Below is a small trained network, with its code and all its weights. Each question gives an input and a class and asks what happens when units are switched off, that is, made to give their printed mean instead of their output.

import numpy as np


def w(rows, s, z=0):
    codes = np.array(rows[::2]) - 128.0
    scale = np.full(codes.shape[1], s)
    scale[-1] = z or s
    return codes * scale


def norm(h):
    return h / np.sqrt((h * h).mean(-1, keepdims=True) + 1e-5)


def f(y):
    return y / 2 * (1 + np.tanh(0.7978845608 * (y + 0.044715 * y**3)))


def log_softmax(a):
    a = a - a.max(-1, keepdims=True)
    return a - np.log(np.exp(a).sum(-1, keepdims=True))


def net(x, mask):
    res = np.array(x, float).reshape(1, 8) / 4 @ E
    u = 0
    for l in range(2):
        y = f(norm(res) @ A[l][:, :-1].T + A[l][:, -1])
        res = res + np.where(mask[u : u + 10], y, B[l][:, -1]) @ B[l][:, :-1]
        u += 10
    return log_softmax(norm(res)[-1] @ U[:, :-1].T + U[:, -1])


A, B = {}, {}
E = w([
[77,110,149,160,16],'x0',
[106,184,50,62,163],'x1',
[108,159,104,83,85],'x2',
[174,224,130,74,81],'x3',
[65,104,23,158,168],'x4',
[15,88,5,153,148],'x5',
[140,137,102,71,197],'x6',
[66,27,86,9,136],'x7',
],0.0011)
A[0] = w([
[141,145,82,192,81,67],'0.n0',
[70,29,202,253,90,68],'0.n1',
[64,56,69,107,137,66],'0.n2',
[161,209,117,80,150,81],'0.n3',
[163,81,144,187,207,69],'0.n4',
[118,133,91,185,86,46],'0.n5',
[103,137,154,120,136,121],'0.n6',
[128,135,83,176,96,88],'0.n7',
[113,155,77,223,44,54],'0.n8',
[165,157,237,136,66,8],'0.n9',
],0.0037,0.0014)
B[0] = w([
[71,137,181,129,141,132],'0.n0',
[144,216,80,60,156,248],'0.n1',
[123,36,181,64,5,198],'0.n2',
[109,156,75,56,164,161],'0.n3',
[141,72,127,189,241,137],'0.n4',
[92,155,162,136,118,117],'0.n5',
[135,132,91,154,109,124],'0.n6',
[92,146,195,143,134,130],'0.n7',
[28,194,207,159,179,182],'0.n8',
[205,66,171,127,50,178],'0.n9',
],0.0024,0.0012)
A[1] = w([
[137,68,123,192,254,60],'1.n0',
[79,64,133,89,82,8],'1.n1',
[129,122,170,67,142,110],'1.n2',
[88,65,124,82,40,91],'1.n3',
[135,202,31,58,173,56],'1.n4',
[177,191,172,154,159,59],'1.n5',
[52,178,136,230,98,78],'1.n6',
[191,56,160,57,159,139],'1.n7',
[211,212,185,182,148,111],'1.n8',
[228,151,240,127,43,48],'1.n9',
],0.0041,0.0013)
B[1] = w([
[228,145,175,202,177,169],'1.n0',
[136,85,48,100,153,150],'1.n1',
[118,152,90,177,110,142],'1.n2',
[102,67,56,135,231,211],'1.n3',
[227,211,179,68,17,195],'1.n4',
[103,79,81,102,119,159],'1.n5',
[63,199,228,88,135,193],'1.n6',
[48,203,106,163,106,211],'1.n7',
[60,43,65,102,102,242],'1.n8',
[182,6,204,206,3,250],'1.n9',
],0.0034,0.0015)
U = w([
[44,32,13,70,175,100],'0',
[186,22,204,188,2,246],'1',
[212,130,150,222,252,101],'2',
[6,223,221,163,135,92],'3',
[217,244,90,29,83,83],'4',
],0.0097,0.0014)

Each question gives the input, the list of numbers given to net, and the class t.
The units are the neurons (one row each of A and B). Each row of codes is followed by its name. A weight is (code - 128) times the scale printed after its matrix; where a second scale follows, it is the last column's (A, B and U).
mask holds one flag per neuron, layer by layer. A switched-off neuron (its flag False) gives its mean, the last column of its row in B, instead of its output. The means were averaged over made-up inputs and are rounded, as every weight is.
A unit's drop is (log p(t) with every unit on - log p(t) with that unit switched off) / (log p(t) with every unit on - log p(t) with every unit switched off).
The circuit of an input: a set's keep is (log p(t) with only the set's units on - log p(t) with every unit switched off) / (log p(t) with every unit on - log p(t) with every unit switched off). Starting from the 12 units with the biggest drops (on a tie, the unit counted first), units are removed one at a time, each time the one whose removal leaves the highest keep (on an exact tie, the one counted first), for as long as the keep stays at least 0.8.
circuit, biggest first: the units of the circuit, biggest drop first
k most important neurons: the k neurons with the biggest drops, biggest first
top k neurons in layer l: the k neurons of layer l with the biggest drops, biggest first
drop when u is switched off: that unit's drop, to one decimal
input [-6,-3,-8,1,5,6,3,5], class 2: circuit, biggest first	1.n0
input [4,7,-3,7,-4,-4,1,1], class 1: 3 most important neurons	1.n9, 0.n1, 0.n9
input [-8,-5,8,-5,-2,-7,8,-7], class 1: top 2 neurons in layer 1	1.n9, 1.n8
input [-8,4,-7,1,-8,-8,6,-3], class 1: circuit, biggest first	1.n9, 1.n8
input [-5,-6,-6,-3,-6,4,6,8], class 2: 3 most important neurons	1.n0, 1.n8, 0.n4
input [-6,6,-1,-7,7,-1,7,4], class 2: circuit, biggest first	1.n0, 1.n8
input [0,3,1,7,-2,1,1,-7], class 1: top 3 neurons in layer 1	1.n9, 1.n8, 1.n7
input [1,4,-5,-8,3,6,-2,-4], class 2: 4 most important neurons	1.n0, 0.n4, 1.n7, 1.n8
input [-3,8,-3,-5,0,7,-2,-4], class 2: 2 most important neurons	1.n0, 1.n7
input [2,0,1,-8,7,-1,-2,-1], class 3: 2 most important neurons	1.n6, 0.n8
input [1,-7,7,6,7,-7,6,2], class 1: 2 most important neurons	1.n9, 0.n1
input [4,-6,-5,-2,8,-4,-8,5], class 0: top 2 neurons in layer 0	0.n1, 0.n2
input [-1,-4,3,-3,5,-4,8,3], class 2: 3 most important neurons	1.n0, 1.n8, 0.n4
input [-1,0,6,4,-7,-3,-1,3], class 1: circuit, biggest first	1.n9
input [2,4,5,-1,5,-1,4,1], class 4: top 4 neurons in layer 1	1.n4, 1.n8, 1.n5, 1.n9
input [-4,-2,-7,1,-7,5,-4,-1], class 2: top 3 neurons in layer 0	0.n4, 0.n2, 0.n1
input [5,-8,1,3,3,3,-6,5], class 0: 2 most important neurons	1.n3, 1.n1
input [-3,-8,-1,3,7,-2,1,3], class 2: 2 most important neurons	0.n4, 1.n0
input [-8,-4,-7,7,-6,0,2,3], class 1: top 2 neurons in layer 0	0.n1, 0.n9
input [5,-2,-1,1,-2,4,-1,-4], class 3: most important neuron	0.n8
input [-6,-3,4,-3,-7,8,6,-3], class 2: drop when 1.n0 is switched off	0.1
